Below are the code and all the weights of a small trained network. Each question names an input and a target symbol and asks about switching units off, where a switched-off unit gives its printed mean instead of its output.

import numpy as np


def w(rows, s, z=0):
    codes = np.array(rows[::2]) - 128.0
    scale = np.full(codes.shape[1], s)
    scale[-1] = z or s
    return codes * scale


def f(y):
    return np.maximum(y, 0)


def softmax(a):
    e = np.exp(a - a.max(-1, keepdims=True))
    return e / e.sum(-1, keepdims=True)


def log_softmax(a):
    a = a - a.max(-1, keepdims=True)
    return a - np.log(np.exp(a).sum(-1, keepdims=True))


def net(x, mask):
    ids = ['αγδζπτφ'.index(c) for c in x.split()]
    T = len(ids)
    res = E[ids] + P[:T]
    u = 0
    for l in range(2):
        q, k, v = (res @ M[l].T for M in (Q, K, V))
        z = softmax(np.where(np.tri(T) > 0, q @ k.T / 4**0.5, -1e9)) @ v
        res = res + np.where(mask[u], z, O[l][:, -1]) @ O[l][:, :-1]
        u += 1
        y = f(res @ A[l][:, :-1].T + A[l][:, -1])
        res = res + np.where(mask[u : u + 16], y, B[l][:, -1]) @ B[l][:, :-1]
        u += 16
    return log_softmax(res[-1] @ U[:, :-1].T + U[:, -1])


Q, K, V, O, A, B = {}, {}, {}, {}, {}, {}
E = w([
[189,183,175,112,211,82,105],'α',
[89,110,99,208,151,204,161],'γ',
[170,123,66,109,106,169,86],'δ',
[145,7,178,150,102,136,156],'ζ',
[117,79,38,151,105,129,208],'π',
[151,160,103,191,95,146,162],'τ',
[68,192,110,148,97,132,119],'φ',
],0.015)
P = w([
[146,122,130,36,101,183,179],'0',
[113,126,127,66,120,148,154],'1',
[130,122,134,102,129,133,123],'2',
[141,122,131,127,138,124,97],'3',
[150,116,127,152,139,109,79],'4',
[163,106,125,175,135,91,72],'5',
[189,100,129,192,135,65,92],'6',
[254,88,148,207,139,77,90],'7',
],0.0091)
Q[0] = w([
[51,129,62,104,168,241,166],'0.h0',
[254,207,250,133,186,24,54],'0.h0',
[53,146,144,29,203,196,159],'0.h0',
[158,188,104,149,214,5,183],'0.h0',
],0.0031)
K[0] = w([
[106,89,130,114,47,139,72],'0.h0',
[148,174,211,1,242,132,179],'0.h0',
[76,110,106,112,102,185,195],'0.h0',
[129,132,211,83,151,126,198],'0.h0',
],0.0046)
V[0] = w([
[67,145,108,87,2,228,154],'0.h0',
[124,153,157,78,208,37,147],'0.h0',
[124,125,86,216,98,119,50],'0.h0',
[136,79,140,136,3,164,136],'0.h0',
],0.0061)
O[0] = w([
[119,171,175,79,20,199,246,206],'0.h0',
[89,99,84,176,185,140,37,18],'0.h0',
[187,70,227,110,116,38,159,101],'0.h0',
[179,254,147,112,89,131,235,254],'0.h0',
],0.006,0.0032)
A[0] = w([
[206,48,69,104,96,167,111,197],'0.n0',
[91,203,113,201,100,109,120,172],'0.n1',
[94,101,127,201,81,154,178,176],'0.n2',
[141,169,218,39,243,72,52,156],'0.n3',
[188,82,86,58,95,166,98,200],'0.n4',
[133,64,195,33,75,101,137,135],'0.n5',
[187,119,175,151,127,152,146,147],'0.n6',
[2,140,124,195,156,136,112,191],'0.n7',
[84,101,114,83,95,194,208,220],'0.n8',
[136,135,63,88,61,170,173,185],'0.n9',
[195,153,136,180,123,126,181,200],'0.n10',
[42,54,107,148,110,93,185,180],'0.n11',
[85,149,103,68,175,63,165,239],'0.n12',
[108,52,146,141,192,193,133,252],'0.n13',
[126,131,182,90,82,115,104,239],'0.n14',
[65,75,2,182,124,121,159,201],'0.n15',
],0.0071,0.0027)
B[0] = w([
[142,181,211,80,125,96,143,220],'0.n0',
[162,81,82,236,110,77,133,165],'0.n1',
[156,158,161,168,124,183,109,230],'0.n2',
[153,158,109,143,149,201,107,167],'0.n3',
[133,167,205,68,126,90,198,190],'0.n4',
[75,161,170,118,150,151,162,197],'0.n5',
[139,144,166,174,121,145,182,205],'0.n6',
[144,168,150,206,127,130,99,142],'0.n7',
[62,143,119,127,110,192,2,255],'0.n8',
[106,169,84,79,75,177,91,244],'0.n9',
[191,153,113,182,76,154,174,244],'0.n10',
[148,152,223,81,153,148,123,180],'0.n11',
[211,187,141,90,179,122,55,143],'0.n12',
[105,125,185,213,153,162,98,189],'0.n13',
[93,203,186,169,112,119,166,177],'0.n14',
[213,122,150,94,182,154,13,165],'0.n15',
],0.007,0.0075)
Q[1] = w([
[254,204,162,223,12,106,203],'1.h0',
[14,88,2,152,124,135,140],'1.h0',
[242,188,145,167,202,138,31],'1.h0',
[149,119,66,63,45,73,104],'1.h0',
],0.0053)
K[1] = w([
[156,125,140,122,236,86,116],'1.h0',
[108,161,177,77,68,217,117],'1.h0',
[156,66,160,138,124,1,126],'1.h0',
[63,135,150,171,151,171,152],'1.h0',
],0.0085)
V[1] = w([
[1,138,191,128,133,79,90],'1.h0',
[132,155,78,4,98,113,136],'1.h0',
[120,136,1,195,88,80,94],'1.h0',
[90,141,139,141,75,47,224],'1.h0',
],0.0073)
O[1] = w([
[255,48,86,78,128,191,154,60],'1.h0',
[175,114,182,212,74,43,108,65],'1.h0',
[57,53,159,79,55,185,80,2],'1.h0',
[191,189,213,85,80,233,86,21],'1.h0',
],0.0091,0.0085)
A[1] = w([
[184,151,149,123,79,42,84,129],'1.n0',
[142,147,128,39,86,97,123,173],'1.n1',
[59,202,140,127,121,90,195,160],'1.n2',
[174,90,178,97,108,204,183,155],'1.n3',
[110,65,174,68,130,159,192,107],'1.n4',
[19,166,186,70,128,167,86,174],'1.n5',
[218,152,126,175,148,186,34,157],'1.n6',
[143,70,119,101,57,164,165,203],'1.n7',
[118,113,213,167,94,119,60,181],'1.n8',
[144,154,123,32,120,120,76,194],'1.n9',
[166,139,90,137,167,125,88,165],'1.n10',
[122,143,113,24,131,85,148,89],'1.n11',
[76,2,80,120,153,65,126,101],'1.n12',
[196,50,129,129,97,182,74,255],'1.n13',
[124,141,189,116,99,138,137,106],'1.n14',
[174,84,106,82,143,178,33,179],'1.n15',
],0.0082,0.0068)
B[1] = w([
[169,76,139,153,128,124,135,161],'1.n0',
[74,131,123,124,111,129,156,148],'1.n1',
[102,95,78,139,210,96,117,255],'1.n2',
[104,101,91,116,101,107,119,184],'1.n3',
[113,208,58,76,198,168,149,138],'1.n4',
[88,169,156,121,161,110,74,173],'1.n5',
[161,122,180,134,74,146,149,199],'1.n6',
[93,99,59,94,96,147,190,140],'1.n7',
[145,51,186,153,43,117,105,172],'1.n8',
[89,179,144,43,120,181,139,142],'1.n9',
[124,155,94,100,105,143,154,166],'1.n10',
[186,109,168,165,105,135,104,134],'1.n11',
[176,114,153,100,105,188,81,196],'1.n12',
[10,78,28,89,83,110,234,134],'1.n13',
[123,106,135,109,140,156,86,181],'1.n14',
[97,52,125,200,123,54,186,134],'1.n15',
],0.011,0.015)
U = w([
[183,68,135,109,133,211,56,1],'α',
[93,37,116,186,174,2,155,186],'γ',
[73,162,206,119,137,148,24,107],'δ',
[23,185,44,116,219,73,159,154],'ζ',
[230,36,191,170,95,131,74,78],'π',
[208,202,121,111,149,209,186,178],'τ',
[54,69,112,102,89,142,205,118],'φ',
],0.007,0.0037)

Each question gives the input, a string of symbols that net reads in full, and the target symbol t.
The units are the heads (4 rows each of Q, K, V and O) and the neurons (one row each of A and B). Each row of codes is followed by its name. A weight is (code - 128) times the scale printed after its matrix; where a second scale follows, it is the last column's (O, A, B and U).
mask holds one flag per unit, layer by layer, with each layer's heads first. A switched-off unit (its flag False) gives its mean, the last column of its rows in O or B, instead of its output. The means were averaged over made-up inputs and are rounded, as every weight is.
A unit's drop is (log p(t) with every unit on - log p(t) with that unit switched off) / (log p(t) with every unit on - log p(t) with every unit switched off).
The circuit of an input: a set's keep is (log p(t) with only the set's units on - log p(t) with every unit switched off) / (log p(t) with every unit on - log p(t) with every unit switched off). Starting from the 12 units with the biggest drops (on a tie, the unit counted first), units are removed one at a time, each time the one whose removal leaves the highest keep (on an exact tie, the one counted first), for as long as the keep stays at least 0.8.
units of the circuit, in order: the units of the circuit, biggest drop first
unit that matters most: the unit with the biggest drop
top k neurons: the k neurons with the biggest drops, biggest first
k most important neurons of layer l: the k neurons of layer l with the biggest drops, biggest first
input α δ γ ζ δ γ ζ γ, target γ: unit that matters most : 0.h0
input τ δ ζ α α ζ, target α: units of the circuit, in order : (0.h0 1.n12 1.h0)
input φ φ ζ δ ζ ζ τ, target τ: units of the circuit, in order : (1.h0 0.n10)
input γ ζ ζ γ π τ δ τ, target π: top 2 neurons : (0.n10 0.n2)
input ζ α δ ζ γ δ ζ α, target τ: top 2 neurons : (0.n3 1.n6)
input φ ζ π, target τ: top 2 neurons : (0.n9 0.n8)
input α τ γ α π τ γ, target δ: 4 most important neurons of layer 0 : (0.n3 0.n15 0.n1 0.n13)
input π τ δ ζ ζ τ π, target δ: top 3 neurons : (0.n1 0.n8 0.n9)
input δ τ ζ ζ ζ τ τ, target δ: 2 most important neurons of layer 0 : (0.n8 0.n1)
input π τ ζ π φ γ, target φ: 3 most important neurons of layer 0 : (0.n8 0.n1 0.n9)
input δ ζ π γ, target γ: top 3 neurons : (0.n15 0.n12 0.n13)
input φ γ ζ, target ζ: top 2 neurons : (0.n5 0.n15)
input γ γ ζ γ π δ φ γ, target φ: top 2 neurons : (1.n13 0.n1)
input φ π ζ γ ζ ζ φ, target τ: top 2 neurons : (0.n0 0.n11)
input ζ ζ ζ τ α τ γ ζ, target γ: unit that matters most : 1.h0
input ζ α τ π δ ζ, target γ: top 2 neurons : (0.n3 0.n8)
input τ δ ζ ζ τ δ γ τ, target ζ: top 3 neurons : (0.n15 0.n9 0.n10)
input ζ τ τ α ζ ζ δ, target ζ: top 2 neurons : (0.n3 1.n8)
input φ ζ ζ ζ γ ζ δ τ, target π: 2 most important neurons of layer 0 : (0.n10 0.n8)
input ζ π φ π, target φ: top 4 neurons : (0.n8 0.n1 0.n9 1.n13)
input ζ ζ τ δ, target δ: 2 most important neurons of layer 0 : (0.n1 0.n0)
input α τ τ δ τ τ δ, target γ: unit that matters most : 0.n8
input ζ τ π π, target γ: 2 most important neurons of layer 1 : (1.n12 1.n0)
input δ τ γ ζ τ τ φ τ, target φ: top 3 neurons : (0.n10 0.n1 1.n13)
input ζ τ γ, target δ: 2 most important neurons of layer 0 : (0.n8 0.n13)
input ζ δ ζ τ δ ζ, target π: 3 most important neurons of layer 0 : (0.n5 0.n2 0.n13)
input ζ ζ ζ δ ζ δ φ τ, target φ: 3 most important neurons of layer 1 : (1.n13 1.n7 1.n12)
input ζ τ γ τ, target ζ: unit that matters most : 0.n15
input γ ζ δ δ, target π: top 2 neurons : (1.n0 0.n8)
